Below are the code and all the weights of a small trained network. Each question names an input and a class and asks about switching units off, where a switched-off unit gives its printed mean instead of its output.

import numpy as np


def w(rows, s, z=0):
    codes = np.array(rows[::2]) - 128.0
    scale = np.full(codes.shape[1], s)
    scale[-1] = z or s
    return codes * scale


def f(y):
    return np.maximum(y, 0)


def log_softmax(a):
    a = a - a.max(-1, keepdims=True)
    return a - np.log(np.exp(a).sum(-1, keepdims=True))


def net(x, mask):
    res = np.array(x, float).reshape(1, 6) / 4 @ E
    y = f(res @ A[0][:, :-1].T + A[0][:, -1])
    res = res + np.where(mask, y, B[0][:, -1]) @ B[0][:, :-1]
    return log_softmax(res[-1] @ U[:, :-1].T + U[:, -1])


A, B = {}, {}
E = w([
[226,222,244],'x0',
[210,211,16],'x1',
[3,221,138],'x2',
[128,129,129],'x3',
[128,127,128],'x4',
[127,128,128],'x5',
],0.0062)
A[0] = w([
[166,178,200,124],'neuron 0',
[144,191,231,58],'neuron 1',
[151,155,165,131],'neuron 2',
[212,112,79,114],'neuron 3',
[184,153,167,111],'neuron 4',
[168,122,99,125],'neuron 5',
[224,175,149,75],'neuron 6',
[132,254,23,3],'neuron 7',
[178,120,93,125],'neuron 8',
[209,112,60,129],'neuron 9',
[52,144,180,138],'neuron 10',
[62,76,74,201],'neuron 11',
[142,144,150,137],'neuron 12',
[118,91,77,182],'neuron 13',
[131,166,96,87],'neuron 14',
[187,123,83,120],'neuron 15',
[143,101,47,153],'neuron 16',
[168,58,154,172],'neuron 17',
[197,181,174,108],'neuron 18',
[142,73,161,171],'neuron 19',
[133,168,100,55],'neuron 20',
[89,136,154,131],'neuron 21',
[198,7,171,197],'neuron 22',
[70,116,120,147],'neuron 23',
[114,99,83,168],'neuron 24',
[174,120,96,126],'neuron 25',
[167,57,153,175],'neuron 26',
[118,187,87,60],'neuron 27',
[140,85,59,174],'neuron 28',
[114,169,151,99],'neuron 29',
[84,77,60,252],'neuron 30',
[164,171,186,134],'neuron 31',
],0.015,0.0035)
B[0] = w([
[235,145,201,234],'neuron 0',
[249,52,154,244],'neuron 1',
[179,147,175,186],'neuron 2',
[73,76,189,221],'neuron 3',
[90,189,175,207],'neuron 4',
[112,90,153,175],'neuron 5',
[47,185,204,240],'neuron 6',
[185,245,26,239],'neuron 7',
[106,82,161,187],'neuron 8',
[117,24,167,229],'neuron 9',
[87,53,193,217],'neuron 10',
[2,161,76,234],'neuron 11',
[155,135,156,165],'neuron 12',
[166,75,90,194],'neuron 13',
[140,167,105,162],'neuron 14',
[104,74,170,199],'neuron 15',
[177,43,112,205],'neuron 16',
[152,189,82,202],'neuron 17',
[78,215,186,237],'neuron 18',
[157,173,100,186],'neuron 19',
[132,175,119,157],'neuron 20',
[104,91,158,173],'neuron 21',
[167,235,46,254],'neuron 22',
[53,131,135,186],'neuron 23',
[159,85,92,184],'neuron 24',
[110,84,156,182],'neuron 25',
[153,182,78,202],'neuron 26',
[142,178,85,171],'neuron 27',
[168,45,104,207],'neuron 28',
[177,106,137,168],'neuron 29',
[27,93,9,237],'neuron 30',
[206,161,203,220],'neuron 31',
],0.043,0.009)
U = w([
[137,156,3,147],'0',
[204,216,123,139],'1',
[14,94,143,194],'2',
[197,47,199,185],'3',
[124,7,118,63],'4',
[73,127,231,6],'5',
],0.0068,0.002)

Each question gives the input, the list of numbers given to net, and the class t.
The units are the neurons (one row each of A and B). Each row of codes is followed by its name. A weight is (code - 128) times the scale printed after its matrix; where a second scale follows, it is the last column's (A, B and U).
mask holds one flag per neuron, in row order. A switched-off neuron (its flag False) gives its mean, the last column of its row in B, instead of its output. The means were averaged over made-up inputs and are rounded, as every weight is.
A unit's drop is (log p(t) with every unit on - log p(t) with that unit switched off) / (log p(t) with every unit on - log p(t) with every unit switched off).
most important unit: the unit with the biggest drop
top k neurons: the k neurons with the biggest drops, biggest first
drop when u is switched off: that unit's drop, to one decimal
input [-8,4,1,-1,8,5], class 0: top 4 neurons	[neuron 7; neuron 11; neuron 30; neuron 10]
input [-7,0,1,-8,-4,3], class 2: most important unit	neuron 11
input [4,-7,1,1,-5,-8], class 3: top 3 neurons	[neuron 7; neuron 10; neuron 1]
input [7,1,-4,4,-7,5], class 5: top 2 neurons	[neuron 6; neuron 7]
input [-6,3,0,0,8,-6], class 4: top 2 neurons	[neuron 22; neuron 16]
input [-5,-5,1,8,5,6], class 2: top 2 neurons	[neuron 7; neuron 10]
input [-6,4,1,5,-6,-6], class 0: top 2 neurons	[neuron 7; neuron 10]
input [0,1,-7,4,4,8], class 4: top 3 neurons	[neuron 7; neuron 9; neuron 3]
input [4,-8,0,-7,6,-5], class 1: top 3 neurons	[neuron 22; neuron 9; neuron 3]
input [1,-6,-8,-4,1,0], class 1: top 2 neurons	[neuron 30; neuron 11]
input [5,4,-1,5,2,6], class 5: drop when neuron 30 is switched off	0.0
input [1,-7,0,4,5,-4], class 1: drop when neuron 9 is switched off	0.1
input [8,-4,4,-8,0,-2], class 3: drop when neuron 1 is switched off	0.2
input [5,-1,2,-5,-1,-5], class 3: top neuron	[neuron 1]
